[  1 -30   6 -13  -9   1   5   2 -12   2  17   4   4  -6   4   3 -19   9
  -4   1  16  18  25  -2  -5  -6   3  -4   7   2  10 -18  12   4   8 -11
   4  11  20  11 -20  15   9   5  13   6   6 -13   4  -8   6  -1  13   0
 -30  -2  -6   1  -5 -12  -9 -12  -4   4  -3   8  -1  -4   9 -22   3 -16
  -3   0  14  -2 -25   0   2   1   1   4   0  -3  -6  -1  -3   6 -10   8
 -16   6  20  13   9  20  12   0  -6   5  32   0   8  -5  -4  -2  10  -4
   4 -16   5  14 -16   4  13  -9  10  16   2   8   9   8   9   8   4  18
   1 -23   6   4   9 -10  -3  10   9 -13 -10  10 -14   4 -17  18  -1   0
  -8   0  13  -1   8 -19 -16  -2   2  -6   1   4 -22   1   9   4  18   2
 -16  10  10  15  -9  -3  12 -10   6 -10]
Puz & Z
[  1 -14  17  29   0   2   8  -6 -11   4   8  -4   0 -28   5  -3 -16  -2
  -8  -4  -1   4  10  11  -1  31   8  -1 -13  -3  12   3  -1 -18  -3  -6
  16  -3  -2  10  -6  13  -1  -1   2  -8 -16  -5   9  -4  10   9   7  -9
  -2   2   3  -1   1  -6  -3  -4  -9  25  -6  -2   6   9   8 -13   2   0
  11 -14  30  -2  -7   7   8   0  -2 -13   4   1  18   2 -13   1 -10   7
  -3   6   6  -2  11   7  19   6   1   5  33  21 -15   7  24  11   9  -4
  -4 -11  -9   3  10  -6  -5   0  -7 -24   1 -13   7  -2   7  14  11   4
  -6   0  15  13   1 -14   4   3   2 -12  -4   5   4 -12 -19  -8   0  -5
 -15  -2  14   0   7  -9  16   5   8  -5   3   4 -23   9   7  13  10  -8
 -10  11   0  26  -8  -8   8   9  11   9]
duri & Z
[  2 -18  13  26  -5  -6   8  -4 -13   7 -13  -1  10  -3   4 -12  -4   6
   9  -3   5   1 -10  12 -16  24   4  10   4   4  -7  -3   7  -8  -2  -8
   6  -2  13   3  -3  30 -45   0  11 -10 -18  -5 -13 -12   8  -7   7   1
  -1  17  18 -31  -2 -14 -16  -6  -9  24  -2 -14   0   2   4 -23  -3   3
  26  -4  11  -6  -3   0  -7  11 -11  -2   5   6   4  -4  -4  -1  -4   7
   2  -1   8   0  11  38  20   5 -12  -1   5  19  -7   9   1  12  -6  46
  14  -5  -1  -7  17  -6 -31  -1   9  -8   1   3   6  -4  -1 -18   5   0
   3  12   9   5   7 -13  -1   4  30   8   2  15   6  -6   2  -5  -7 -15
  -7  -7  26   1   0 -11  13   6  16  -9  -1  -2 -32   9  -2  -1   5  -9
  11  -1   0   3 -12  -7   0  18  14  22]
koti & B
[  0  -2 -15  -2  23   0   4  -1   8   7 -23  -6  11   9  16 -21   6  -5
   1 -18  -4   9   3  -4  -2   7   2 -10  32   2 -12  -9  17   8  33  -4
  -1   9  -6 -12 -14  16  18   0   6 -27  13   7  20   5   5 -10  11  -1
  12  23  12  -2 -11  -1  -8 -36 -13   2  -7 -30   5 -20  22 -17  10 -10
  -2  13 -34   7   6  18 -18  20  -4  -2  -1  -6  -5   4   6  13  14 -12
  28  -2  26  22   7 -20  13   1  -6   6  -3  10  -4  21  -5   5 -10  21
  10   6   2  -6  23 -18  15   2   3  25  18   4 -23  12 -10   0   5  29
 -13 -13  22   3   8  -1  -4   3  -7  15  -3  18 -13  -6  17  18   6  -1
   7 -32  45 -17  12 -29 -18 -12   2  -7  -2 -22  -1   0  -9 -14  -9   4
   3  -9 -13  15  -7 -14  -5 -24   8   5]
Puz & R
[  2 -25  12  16   3 -11   5  -1 -12  -3   0   5   7   7   7 -27 -19  -5
  -4  -6   1   6  -9   0 -10  36   1 -11  -4  -7   3  15   3  -3  -3  -4
   7 -10  23   5   1  30  -9  15  -4 -17 -25 -13 -13  -3   6   7   0 -14
  -9  11  16   4   0  -8  -8   2 -12   9   0 -14   3  -1   8  -5  -4  -2
  14  -8  28  13  -6  -2  -8 -17  -9  -8  10  -2   3  -2 -20  -8 -11  11
  -2 -10  -1 -15  15  34  18  -9  13   4  35  18 -26  10  10  10   1  30
  14 -18  -2   8  13  -1 -17  -1  -1   1  13   4  16 -11   2   9  17 -11
  17  -5   3   4  10 -27  -1   9  23  -4  -2  13  -3  -7 -17  -9  -8 -20
 -13  10  25  13  -4  15  17  46  11   8  -3 -16 -41   4  20   9  20 -19
  -2   1  15  -5 -12  15  13  11   1  10]
duri & Z
[ -3 -19   9   6   0 -23   5 -12 -10   9  36 -12   7 -25  15 -44  -6 -13
 -22 -15  -7  18  14  -7  12   5  13   5   3  -3  13   7  -9  -2  -7   5
 -14 -16  17   0 -22   4 -19 -17  34   1  -5  -9   2   0   6   4  13 -10
  10  -2   5  39  -4   4  -9   5  -4 -15   5  32   0 -23   5  -7   3 -13
  22 -22  36  -4 -13 -16  -7 -45  -7  13   7   5  10   6 -17   1 -13   5
   0  15   5  -8  -2  16   8  21  22  17  20  -1 -19   1  32  26  45   1
   4 -14  22  11   7   2   6   0  -3  -8 -13   2   0   6  21  20  34  -3
  18  -6  -1  11  -2 -32 -10  13  -2 -10  -9  -8  16   0  -8  -3   8  -1
 -14   9  17  11  -5   9  19  33   5   1   2 -16  14   7  25  10  18 -13
 -21  19  26  -8 -13  -6  13   0 -17  19]
duri & B
[  5   5  -5  10  12  -5   0  -1  -1   7 -16  -9   8   2   7 -24  14  -4
   6 -21  -8   4  -5  -2  -7  10   5   2  22   4  -5  -1   9   2   8  -2
  -5   1   1 -12   1  17  -6  -8  11 -17   1   2  -2   1  12 -13   4  -1
  22  18  13  -4  -6   4 -11 -16 -11   4   0 -16   5 -12  13  -8   4  -6
  15  -1 -18   2   8   6 -16   5  -5   2  -3 -10   1   1   4   6   1  -5
  12  -3   7   5   6   2  13  15   0   5 -16  15  -9  20   1  16   4  38
   7   3  -1  -7  31 -10  -9   2   1   3   7   4 -18   9  -6 -15   4   9
   1   2  13   4   2  -4  -7   7   4   9   2   4  -2  -4  19   3   2  -2
  -5 -25  25  -7  -1 -14  -2  -5   1  -2   0 -17  -6   5  -6  -8 -12  -4
   5  -3  -8  -6 -10 -17  -3  -5   2  19]
koti & R
[  2 -16   6  22   6  -9  -2   1  -9   3 -22   7   9  13   5 -24  -7   3
   8  -4   4   5 -18   5 -14  24 -14  -8   8  -3 -13   1   4  -3  13  -6
   2  -3   9   3   7  29  -2   9   7 -16 -16 -13  -9  -4   9   1   8  -3
  -2  24  13 -19  -2 -11 -12  -7 -13  19 -10 -26   0  -7   5 -16   0   3
  17   7  11  -1  -2   3 -19   8 -10  -2   8 -12   0  -2 -10 -10   4   7
   7  -9   5  -1  12  22  19   1  -9   2  14  22 -11   9  -5  12 -12  42
  17  -7   0  -6   8 -12 -31   1  10   3  13  -1   7  -8  -3   0   8  -1
   6   4  -1   4  11 -12   4  14  25  16  -2  17  -3 -11   3  -5  -1 -13
  -3  -2  29   0   7  -3  14  21   9  -7  -2 -10 -26   3  10 -10  11 -10
  14  -6   6   3  -2   7  -3   8   8  15]
koti & B
[  3   2   6  42  33   7   8   4   7  -6 -11  -2  -3 -13   2 -24 -14 -10
  -8  -6 -21 -11  -9   0  -1  41   4 -18  -5 -11   0  30   2 -14  15  -6
  19  -2  -4  -5  16  10   9  14 -31 -40 -19   5  13   5   4  10   2 -25
   9  22  19  15  -1   4   8  -8  -5  12  -9 -42  12  -3  15   2   4  21
   0   7  11   7  18  21  -4   8  -5 -28  14  -6  21  -2 -14  -7   8   0
  16  -9   5  -5   7 -19  23   2  14  -7  31  29 -31  27  13   2 -14   9
   1   1 -31   0  28 -23   0   6 -17   1  22 -10  -6 -26 -20  30   8  14
  -4 -18  23   6   1  -1   8   2  -9   0   3  14  -3 -19  -5 -23 -12  -3
 -11  -9  18  -2  18   1  15  19  10  12  -6 -12 -20   4   4  -1  -6  -6
  -5  -9  -8  23   5   7   0  -2   2  24]
duri & B
[  5 -18  -8  -1 -13 -14   6  -5 -11   6  44  -7   6 -19  10 -37  -8  -2
 -30 -17   6  26  31 -15   6 -10  14  11   5   3  25  -2  -3   3 -10   0
  -7 -14  44  -2 -18   3 -19 -19  41  13   6 -11   3  -4   3  -6  10   2
  -8  -9   2  38  -2  23 -11   6  -1 -21  10  44  -8 -34  -5   5   1 -25
  20 -14  31 -10 -14 -16   1 -46  -4  27  -3  -3  10   9 -11   8 -17   4
 -22  18   9  -6  -3  20  10  24  25  21  10 -15  -4  -9  19  24  62 -11
   6 -23  22  22  -5   7   4  -8   3  -9 -25   5   0  16  20  19  33  -3
  22  -2  -4  15   1 -24 -15  16 -10 -21 -15  -8   7  -8  -6   4  23   5
 -20  11 -18   5  -9   4  -5  19  -6  -3   9 -17   9   2  21  17  13 -10
 -23  25  33 -17 -13  -5  13 -11 -18  11]
mamer & Z
[ -2 -13  -5  16   6 -16   9 -10  -5   6   3  -5   7  -3  12 -43  -7  -7
 -22 -11  -1  13   4 -11   5   7   9  -6  11  -8   0  11 -10   3  15   4
  -7 -13  15  -7  -4   2  -5  -6  30 -11  -6 -12   6   7  -1   9  10 -14
   9  13  12  29   2   4   2   4  -6  -6   5  15  -2 -35  -6  -1   7  -7
  16   7  25  -2  -3  -1 -13 -24   2   8   7  -1   2   8 -20   3   3  10
   0  -1  13  -5   0  -3  13   8  17  16  15   1 -14   5  16  23  28   1
   9  -7  15  16  -5 -11  -2  -5   4  -6   4  -4   1   2  14  27  32  -2
   5 -16  -3   7   2 -23   7  16 -13   1  -9   8   8 -12   0   2  16   1
  -4   7  19   2   8   2  17  31   1  -7  -1 -26  12   3  24  -3  19 -10
 -12  10  24  -2  -4  -2  -1 -11  -8  10]
mamer & B
[  7 -18   0 -20  -3   6  15  -2  -1   9  26   3   4  -4   4 -15 -22  -2
 -20 -12   0  20  31 -14   3   0   9  -7   5  -2  21  -4  -4  -3   1  -5
   4   0   5   7 -13   7   9   2  12   3   5 -14  12   4   1  11   8   0
 -15  -8  -9  26  -7   8  -7  -7  -5 -15  -4  11   1 -11   9   4  11 -31
  -5  -4  14   4  -5   1   3 -21   8   0  -2   9   0   3  -9  10 -13   4
 -17   4  19   0  10  -5   7  -5  10  15  30   4  -7   0  17  10  30 -34
   2 -25  10  20  -8   3  39  -7  -5  10   6  -3   7  20   9  27  18   7
   0 -20   5  -5   0 -16  -4   6 -15 -18 -11   6 -10  -7 -20  19   9   1
 -15  -1   7  -1   1  -4 -14  10 -10   6   3 -19 -13  -3  25  14  17  -7
 -27  18  16   5  -4   4  21 -25 -11 -18]
duri & Z
[  5  -4  10   1  -3  18  20  -4   0   0  10  -2  -5 -20   0  11 -23  -4
  -7   1   0   2  10   6   6  19   7  -4 -24 -10  23  10  -8 -26  -9  -7
  22   0 -36  16  -5   4  14  -1 -17   2 -15 -12  11   5   5  20  -8  -6
  -7 -13   6   8   1   1  -1  -3  -3   3  -9   1  10  28   9   5   6 -13
 -17 -14  25   4   2   7   9  -3   2 -32   1  13   8   0 -12   1 -19   1
  -6  -5   4  -6  10 -17  12  -1   4   7  44  20 -22   3  25   4  -6 -30
  -8 -18 -11   2   6  -7  23   1 -17 -12  17 -15  24   3  11  12   0   2
 -18 -12  12  10  -3 -10  14 -12  -8 -14   1   6   0 -12 -10  -4   0   1
 -26   2   1   1   9  10   8   3  -8   9   4   4 -27   0  17  14  10  -3
 -13  13  -7  21  -2  10  17   2   4 -17]
mamer & Z
[  0  -2  -8  24  12  -8   9  -7   5   3 -17  -8   4   5   8 -28   0 -10
  -9 -10 -14   0 -12  -8   2  17   4 -19  15  -3 -12  15  -4   2  22   2
   0  -3   0 -10   7   0   4   5   4 -22  -3   7  10  10  -3   7   5 -11
  21  16   9  13   0   1   8   3  -6  -2  -5 -24   2 -17   7  -1   9   5
  10   8  -8   8  14  10 -12   4  -3  -4   7 -10   3   1  -8   7  13  -1
  16   7   9  -4   4 -12   5  -3   7   5   1  13 -16  16   3  10   2   9
  10   5  -1   3  10 -17   1   0  -2   5  14  -5 -13  -5  -5  15  13   3
  -7 -14   8  -7   1  -2   3   9 -13   6  -1  10  -3  -9  15  -7   2  -4
  11 -12  32  -1   5  -4   8  13  16   5  -4 -26  -9   3   1  -9  -3  -6
  -7  -3   9   5   1 -12  -2 -13   7  10]
mamer & R
[  3  -4  -1  33  19   4   2   8  -2  -9   1   7  -6  -4   2 -15 -13   8
 -12   1  -1   8  13  -3   5   7   2  -9   3  -6   8  12  -2   0  19  -6
  12   2  21  -1  14   4   8  11  -2 -19   0  -2  10  -3   1  -1   8 -11
 -17  17   4   9  -5   7   9  -5  -1   3  -9 -16   0 -22   1   6  -1  15
   4  22  12  -2  -1   7  -2   1   1  -4   6  -7  10   1 -10  -6  13   4
  -1  -4  19   8  -4 -13  17   8   3  -5  28  -3  -5  10  -4   6   1  -4
   3   1 -18  10  -9 -10  -8  -1  -2   5   3  -2  -4 -19  -8  31  11  16
   5  -6   5  13   1   5   9  12  -3  -3  -6  12  -4 -19   1  -7  -3   8
 -12   7 -11  -3  15  -8  -4   6  -4  -7  -1  -2  -1  -3   8  -3   5   4
  -1  -2   5  20   5   7  -9 -12  -5   7]
duri & B
[ -6 -27   7  17   5  -3  14  -7  -7   1  13  -4  -1 -21  12 -14 -26  -8
 -19  -4 -11   4  10  -7   7  29  10 -22  -6  -8   9  11   0  -2  14  -1
  15  -2   9   9  -6   9  12   4  -8 -22 -11  -8  16   7   0  24  11 -13
   0   1   0  29  -1  -5   8  -4  -5  -2  -5 -18   9  -2  10 -15   7   1
   4  -7  26   6  -7  11   2  -5  -1 -17   8  -4  12  -1 -16   2  -2  10
   4   2  13  -3   8   4  25 -13  13   3  48  24 -21   8  20   4  13 -13
   1 -14  -3  14   1  -7  11  -8  -7   6  18 -10   9  -8   3  34  19   6
  -6 -16  14   3   3 -17   1   7  -8 -14  -9  11  -5  -6 -28  -2  -4  -5
  -7   0  37  11   9  -2  16  18   8   5  -4 -14 -20   6  14   8  20 -10
 -26  11   7  27   1  -3  12  -8  11  -1]
duri & Z
[  5 -12  -8  -4   1  16  11   3   4  -8   5   5  -4  -3   0  -2 -18   3
 -18  -1   1   9  24  -9  -7   4   4 -11   0   1  11   1   9   4  14  -7
  13   5  17  -1   7   5  18  13  -5 -13  13  -3  14   6  -6   7   6  -2
 -19  -5  -8  15  -7  10   9  -5   2  -1  -7 -10  -1  -6   6   8   9 -10
  -6  14  -4   5  -1   9  11  -2  13  -4  -2   0   0   2  -6  12   1   6
 -16  -5  19   5   8 -12   9 -12   5  -1  22   2   2   4   6   3  16 -24
  -3 -13  -6  23  -6 -13  27 -11  -4  14   9  -9  -2   4  -5  24   5  11
 -13 -23  11   5  -2   1   4   4 -25  -7  -6  12 -18 -11 -14  17   8  13
  -3  -4  -5  -3  10 -12 -26  -8 -10   4   4 -16 -14  -3   3   8   4  -2
 -25   5  11  20   3   8   7 -27   1 -13]
duri & Z
[  1   8   3  43   8  -2   0   3   3  -1 -19  -1   0  -4   1 -22  -2  -4
  -2  -4  -7  -7 -10   0  -4  24   1  -6  -3  -4   0  24 -11  -9  10  -6
  10  -8   3  -7  25   2  -1   3  -4 -19 -17   6   3   3  -4   5   0 -13
  17  22  14  -1   3   7   9   3  -2  11  -2 -24  11 -11  -2   8  -1  20
  13  15  15   0  16   8  -5   2  -6 -10   7  -7  18   0 -12  -9   9   6
   6  -9   5  -7   1 -12  17  14   5  -5  11  12 -15  14   4  14  -7  16
   2   9 -21   1   8 -21 -26   2  -8 -15   6 -11  -1 -12  -8  16   9   1
  -1  -3   3   8  -1  -1  12   7  -3   7   0   6   4 -17  11 -20   8   3
  -7  -1  -7   2   5   3  20  12   2  -3  -5  -9  -4   4   1  -6  -3  -6
   0  -1   1   5   2   6 -14   6  -1  21]
mamer & B
[ -1 -17  10  36  14  16  11  -1   0  -9  -4   3  -7 -12   2 -10 -31  -5
 -16   4 -14 -10  -5   2  -3  39   9 -26 -23  -8   5  32 -10  -9   8  -6
  22  -7  16   8  21   0   5  25 -28 -25 -24  -6   6  14  -8  29  -2 -23
 -11   5   6  17   6   1  23  12   0   7  -4 -33   2   9   0   6   4  27
   2   7  29   9   8  11  10   3   3 -22  11   2  15  -5 -22  -6   1  14
   0 -18   2 -18   6  -2  10 -22  12  -6  43  22 -27   9  11   3  -4 -16
  -2 -10 -24  17  -3 -14  -4  -2 -12  -3  15 -21  15 -31 -12  43  12 -13
  -7 -18   5  -6  -2  -8  19   5 -16 -13  -2  15  -8 -10 -27 -24  -3 -10
   0  14   5   7  17  16  22  27  12   6  -2 -11 -32   7   3   8  11 -13
 -18   1  11  24  14  10   5  13  11   4]
duri & Z
[ -2 -39  17   9 -21  -9   6  -8 -19   5  50  -6   3 -39   9  -6 -25  -1
 -25  -3   4  19  29  -1   6   1  18  -1 -15  -2  23  -4   1 -10  -9  -5
   7  -3  33  17 -30   8 -13  -5  20  15  -8 -19   8 -14   6   9  17  -5
 -17 -16  -6  25   0 -12 -13   1  -2  -1  -9  38   0   2   2 -25   2 -11
  17 -30  56  -7 -30  -6  13 -27  -5   5   2   6  12   5 -14   3 -25  16
 -21  14   4  -9   7  32  11   8  15  14  48  11  -9 -16  28   7  37 -21
  -1 -29  11  22 -13  18  11 -12   0 -10 -17  -2  24   1  24  22  23   1
  11  -1   2  14   1 -30  -8   6   6 -33 -13  -1   4  -5 -36   3   2  -5
 -16  15   9  14   0   4  16  22  10  -6  -3   7 -17   8  21  25  28 -12
 -36  28  23  20 -13 -10  23  11   3   2]
mamer & Z
